Below is a small trained network, with its code and all its weights. Each question gives an input and a class and asks what happens when units are switched off, that is, made to give their printed mean instead of their output.

import numpy as np


def w(rows, s, z=0):
    codes = np.array(rows[::2]) - 128.0
    scale = np.full(codes.shape[1], s)
    scale[-1] = z or s
    return codes * scale


def norm(h):
    return h / np.sqrt((h * h).mean(-1, keepdims=True) + 1e-5)


def f(y):
    return np.maximum(y, 0)


def log_softmax(a):
    a = a - a.max(-1, keepdims=True)
    return a - np.log(np.exp(a).sum(-1, keepdims=True))


def net(x, mask):
    res = np.array(x, float).reshape(1, 3) / 4 @ E
    u = 0
    for l in range(2):
        y = f(norm(res) @ A[l][:, :-1].T + A[l][:, -1])
        res = res + np.where(mask[u : u + 10], y, B[l][:, -1]) @ B[l][:, :-1]
        u += 10
    return log_softmax(norm(res)[-1] @ U[:, :-1].T + U[:, -1])


A, B = {}, {}
E = w([
[116,133,47,2],'x0',
[38,105,86,182],'x1',
[181,94,102,150],'x2',
],0.0092)
A[0] = w([
[71,98,185,196,103],'0.n0',
[126,150,208,101,120],'0.n1',
[77,162,123,225,60],'0.n2',
[96,166,62,86,67],'0.n3',
[55,107,55,110,69],'0.n4',
[52,151,125,231,56],'0.n5',
[214,127,62,169,111],'0.n6',
[165,98,251,181,131],'0.n7',
[133,184,206,85,193],'0.n8',
[75,167,88,144,252],'0.n9',
],0.012,0.0037)
B[0] = w([
[122,125,124,175,216],'0.n0',
[149,186,129,120,171],'0.n1',
[170,40,141,120,203],'0.n2',
[79,132,122,112,179],'0.n3',
[88,162,187,64,187],'0.n4',
[230,16,128,171,215],'0.n5',
[113,118,1,126,191],'0.n6',
[123,174,84,113,254],'0.n7',
[149,136,184,190,200],'0.n8',
[103,9,216,89,198],'0.n9',
],0.0088,0.0081)
A[1] = w([
[153,225,141,138,71],'1.n0',
[218,248,151,138,84],'1.n1',
[140,147,149,61,191],'1.n2',
[95,135,130,81,137],'1.n3',
[173,192,102,187,235],'1.n4',
[115,103,101,96,182],'1.n5',
[134,134,187,142,251],'1.n6',
[146,248,115,98,127],'1.n7',
[170,88,133,127,42],'1.n8',
[174,124,54,153,113],'1.n9',
],0.014,0.0029)
B[1] = w([
[196,214,186,132,188],'1.n0',
[166,168,231,185,255],'1.n1',
[22,99,109,214,209],'1.n2',
[77,146,166,138,185],'1.n3',
[4,193,159,100,254],'1.n4',
[119,210,177,133,196],'1.n5',
[142,171,17,2,208],'1.n6',
[189,90,133,185,214],'1.n7',
[111,47,155,152,180],'1.n8',
[136,181,74,64,236],'1.n9',
],0.0077,0.0066)
U = w([
[148,112,112,141,2],'0',
[161,6,148,160,224],'1',
[39,113,159,85,217],'2',
[161,174,29,86,144],'3',
[163,113,56,183,33],'4',
[173,218,210,148,168],'5',
],0.017,0.0057)

Each question gives the input, the list of numbers given to net, and the class t.
The units are the neurons (one row each of A and B). Each row of codes is followed by its name. A weight is (code - 128) times the scale printed after its matrix; where a second scale follows, it is the last column's (A, B and U).
mask holds one flag per neuron, layer by layer. A switched-off neuron (its flag False) gives its mean, the last column of its row in B, instead of its output. The means were averaged over made-up inputs and are rounded, as every weight is.
A unit's drop is (log p(t) with every unit on - log p(t) with that unit switched off) / (log p(t) with every unit on - log p(t) with every unit switched off).
The circuit of an input: a set's keep is (log p(t) with only the set's units on - log p(t) with every unit switched off) / (log p(t) with every unit on - log p(t) with every unit switched off). Starting from the 12 units with the biggest drops (on a tie, the unit counted first), units are removed one at a time, each time the one whose removal leaves the highest keep (on an exact tie, the one counted first), for as long as the keep stays at least 0.8.
units of the circuit, in order: the units of the circuit, biggest drop first
top k neurons: the k neurons with the biggest drops, biggest first
top k neurons in layer l: the k neurons of layer l with the biggest drops, biggest first
drop when u is switched off: that unit's drop, to one decimal
input [-5,-4,8], class 3: top 2 neurons : (0.n6; 1.n9)
input [1,5,2], class 1: units of the circuit, in order : (0.n5)
input [-6,0,-4], class 1: top 2 neurons : (0.n5; 0.n2)
input [-6,-1,8], class 3: top 4 neurons in layer 0 : (0.n7; 0.n9; 0.n6; 0.n8)
input [8,-7,0], class 5: top 4 neurons : (0.n9; 0.n2; 0.n5; 0.n6)
input [3,5,8], class 2: top 2 neurons : (0.n4; 0.n5)
input [-1,3,8], class 3: top 2 neurons : (0.n6; 1.n9)
input [-5,-1,5], class 4: top 2 neurons : (1.n6; 0.n4)
input [8,-4,2], class 2: top 2 neurons : (1.n2; 0.n7)
input [5,-5,-8], class 5: top 3 neurons : (0.n8; 0.n2; 0.n1)
input [-8,-1,6], class 4: top 2 neurons in layer 0 : (0.n7; 0.n9)
input [6,-2,3], class 2: top 2 neurons in layer 0 : (0.n7; 0.n5)
input [4,-4,-5], class 5: drop when 0.n2 is switched off : 0.5
input [7,8,8], class 2: top neuron : (0.n4)
